Below is a small trained network, with its code and all its weights. Each question gives an input and a class and asks what happens when units are switched off, that is, made to give their printed mean instead of their output.

import numpy as np


def w(rows, s, z=0):
    codes = np.array(rows[::2]) - 128.0
    scale = np.full(codes.shape[1], s)
    scale[-1] = z or s
    return codes * scale


def norm(h):
    return h / np.sqrt((h * h).mean(-1, keepdims=True) + 1e-5)


def f(y):
    return y / 2 * (1 + np.tanh(0.7978845608 * (y + 0.044715 * y**3)))


def log_softmax(a):
    a = a - a.max(-1, keepdims=True)
    return a - np.log(np.exp(a).sum(-1, keepdims=True))


def net(x, mask):
    res = np.array(x, float).reshape(1, 2) / 4 @ E
    u = 0
    for l in range(3):
        y = f(norm(res) @ A[l][:, :-1].T + A[l][:, -1])
        res = res + np.where(mask[u : u + 4], y, B[l][:, -1]) @ B[l][:, :-1]
        u += 4
    return log_softmax(norm(res)[-1] @ U[:, :-1].T + U[:, -1])


A, B = {}, {}
E = w([
[89,46,160],'x0',
[180,141,3],'x1',
],0.0035)
A[0] = w([
[139,174,105,252],'0.n1',
[111,128,94,65],'0.n2',
[72,117,255,32],'0.n3',
[61,239,221,151],'0.n4',
],0.0075,0.0011)
B[0] = w([
[199,161,94,167],'0.n1',
[107,135,185,125],'0.n2',
[50,254,200,252],'0.n3',
[240,22,163,253],'0.n4',
],0.0068,0.0045)
A[1] = w([
[108,9,145,74],'1.n1',
[124,198,115,192],'1.n2',
[123,188,7,248],'1.n3',
[168,1,87,212],'1.n4',
],0.0086,0.0011)
B[1] = w([
[143,238,122,138],'1.n1',
[196,199,204,160],'1.n2',
[93,237,202,254],'1.n3',
[45,172,3,198],'1.n4',
],0.0046,0.0043)
A[2] = w([
[64,106,163,6],'2.n1',
[91,172,62,213],'2.n2',
[10,165,123,134],'2.n3',
[126,75,165,95],'2.n4',
],0.012,0.0018)
B[2] = w([
[186,42,142,151],'2.n1',
[88,152,205,230],'2.n2',
[152,2,20,254],'2.n3',
[71,98,164,148],'2.n4',
],0.0064,0.0041)
U = w([
[211,100,88,115],'0',
[131,237,141,174],'1',
[99,15,141,145],'2',
[128,99,253,174],'3',
[123,121,133,2],'4',
[53,122,54,149],'5',
],0.017,0.0089)

Each question gives the input, the list of numbers given to net, and the class t.
The units are the neurons (one row each of A and B). Each row of codes is followed by its name. A weight is (code - 128) times the scale printed after its matrix; where a second scale follows, it is the last column's (A, B and U).
mask holds one flag per neuron, layer by layer. A switched-off neuron (its flag False) gives its mean, the last column of its row in B, instead of its output. The means were averaged over made-up inputs and are rounded, as every weight is.
A unit's drop is (log p(t) with every unit on - log p(t) with that unit switched off) / (log p(t) with every unit on - log p(t) with every unit switched off).
The circuit of an input: a set's keep is (log p(t) with only the set's units on - log p(t) with every unit switched off) / (log p(t) with every unit on - log p(t) with every unit switched off). Starting from all 12 units, units are removed one at a time, each time the one whose removal leaves the highest keep (on an exact tie, the one counted first), for as long as the keep stays at least 0.8.
units of the circuit, in order: the units of the circuit, biggest drop first
unit that matters most: the unit with the biggest drop
top k neurons in layer l: the k neurons of layer l with the biggest drops, biggest first
drop of u: that unit's drop, to one decimal
input [-7,-4], class 0: unit that matters most	0.n4
input [2,0], class 2: units of the circuit, in order	0.n4, 2.n3, 1.n4
input [6,-4], class 2: top 3 neurons in layer 2	2.n3, 2.n2, 2.n1
input [5,7], class 5: top 2 neurons in layer 2	2.n3, 2.n2
input [7,3], class 5: top 2 neurons in layer 1	1.n4, 1.n1
input [1,6], class 1: top 2 neurons in layer 0	0.n4, 0.n1
input [-8,-5], class 0: top 2 neurons in layer 0	0.n4, 0.n3
input [-7,-3], class 0: top 2 neurons in layer 0	0.n3, 0.n4
input [4,-1], class 2: drop of 2.n3	0.7
input [-4,-1], class 0: drop of 2.n3	0.0
input [1,8], class 1: drop of 0.n1	0.1
input [6,-5], class 2: top 2 neurons in layer 0	0.n1, 0.n4
